Below is a small trained network, with its code and all its weights. Each question gives an input and a class and asks what happens when units are switched off, that is, made to give their printed mean instead of their output.

import numpy as np


def w(rows, s, z=0):
    codes = np.array(rows[::2]) - 128.0
    scale = np.full(codes.shape[1], s)
    scale[-1] = z or s
    return codes * scale


def f(y):
    return y / 2 * (1 + np.tanh(0.7978845608 * (y + 0.044715 * y**3)))


def log_softmax(a):
    a = a - a.max(-1, keepdims=True)
    return a - np.log(np.exp(a).sum(-1, keepdims=True))


def net(x, mask):
    res = np.array(x, float).reshape(1, 4) / 4 @ E
    y = f(res @ A[0][:, :-1].T + A[0][:, -1])
    res = res + np.where(mask, y, B[0][:, -1]) @ B[0][:, :-1]
    return log_softmax(res[-1] @ U[:, :-1].T + U[:, -1])


A, B = {}, {}
E = w([
[196,168,57,205,109,58,126,152],'x0',
[214,109,149,91,43,102,116,224],'x1',
[248,102,118,109,75,228,52,101],'x2',
[163,156,109,167,229,180,161,203],'x3',
],0.011)
A[0] = w([
[77,106,160,74,205,199,170,75,251],'neuron 0',
[119,142,89,201,147,30,143,144,246],'neuron 1',
[191,133,124,144,173,203,141,45,231],'neuron 2',
[207,106,159,205,106,155,128,180,69],'neuron 3',
[97,81,131,100,67,172,66,74,254],'neuron 4',
[168,97,85,134,36,80,99,191,247],'neuron 5',
[52,71,157,79,21,118,92,122,194],'neuron 6',
[184,104,156,143,101,157,147,182,198],'neuron 7',
[51,73,136,76,118,47,115,2,233],'neuron 8',
],0.0086,0.0038)
B[0] = w([
[101,19,173,203,148,195,95,177,215],'neuron 0',
[83,196,55,203,200,107,220,148,216],'neuron 1',
[60,104,34,114,67,237,51,107,180],'neuron 2',
[117,168,42,78,85,92,123,116,172],'neuron 3',
[173,148,135,73,75,177,146,1,204],'neuron 4',
[170,145,104,81,156,66,198,151,211],'neuron 5',
[182,39,166,127,150,68,184,84,224],'neuron 6',
[213,92,65,142,77,128,95,191,179],'neuron 7',
[186,105,139,102,181,161,200,100,249],'neuron 8',
],0.0093,0.014)
U = w([
[61,77,235,155,204,124,161,170,29],'0',
[85,212,53,192,214,42,231,64,255],'1',
[233,136,52,54,58,51,136,166,192],'2',
[90,46,83,138,140,199,53,42,130],'3',
[204,2,230,22,85,66,157,1,97],'4',
[146,193,36,52,34,191,41,33,15],'5',
],0.0066,0.0031)

Each question gives the input, the list of numbers given to net, and the class t.
The units are the neurons (one row each of A and B). Each row of codes is followed by its name. A weight is (code - 128) times the scale printed after its matrix; where a second scale follows, it is the last column's (A, B and U).
mask holds one flag per neuron, in row order. A switched-off neuron (its flag False) gives its mean, the last column of its row in B, instead of its output. The means were averaged over made-up inputs and are rounded, as every weight is.
A unit's drop is (log p(t) with every unit on - log p(t) with that unit switched off) / (log p(t) with every unit on - log p(t) with every unit switched off).
The circuit of an input: a set's keep is (log p(t) with only the set's units on - log p(t) with every unit switched off) / (log p(t) with every unit on - log p(t) with every unit switched off). Starting from all 9 units, units are removed one at a time, each time the one whose removal leaves the highest keep (on an exact tie, the one counted first), for as long as the keep stays at least 0.8.
circuit, biggest first: the units of the circuit, biggest drop first
k most important neurons: the k neurons with the biggest drops, biggest first
drop of u: that unit's drop, to one decimal
input [-2,-8,1,-3], class 3: circuit, biggest first : (neuron 0)
input [8,-4,5,-2], class 5: circuit, biggest first : (neuron 2; neuron 6)
input [3,-3,3,-3], class 5: circuit, biggest first : (neuron 6; neuron 0; neuron 2)
input [-8,0,5,2], class 3: 2 most important neurons : (neuron 0; neuron 2)
input [-4,2,5,0], class 5: circuit, biggest first : (neuron 2; neuron 8)
input [4,0,2,8], class 2: 3 most important neurons : (neuron 7; neuron 4; neuron 3)
input [-8,4,8,3], class 5: circuit, biggest first : (neuron 2; neuron 4)
input [-1,1,1,6], class 3: 2 most important neurons : (neuron 5; neuron 4)
input [-1,3,2,0], class 2: 2 most important neurons : (neuron 8; neuron 0)
input [0,4,-4,-3], class 1: 2 most important neurons : (neuron 4; neuron 0)
input [-5,-5,-3,5], class 0: 2 most important neurons : (neuron 4; neuron 0)
input [-2,-4,2,1], class 3: drop of neuron 7 : 0.0
input [-5,4,-4,3], class 0: drop of neuron 4 : 0.2
input [-6,3,6,6], class 5: drop of neuron 3 : 0.1
input [6,-7,7,-1], class 5: most important neuron : (neuron 0)
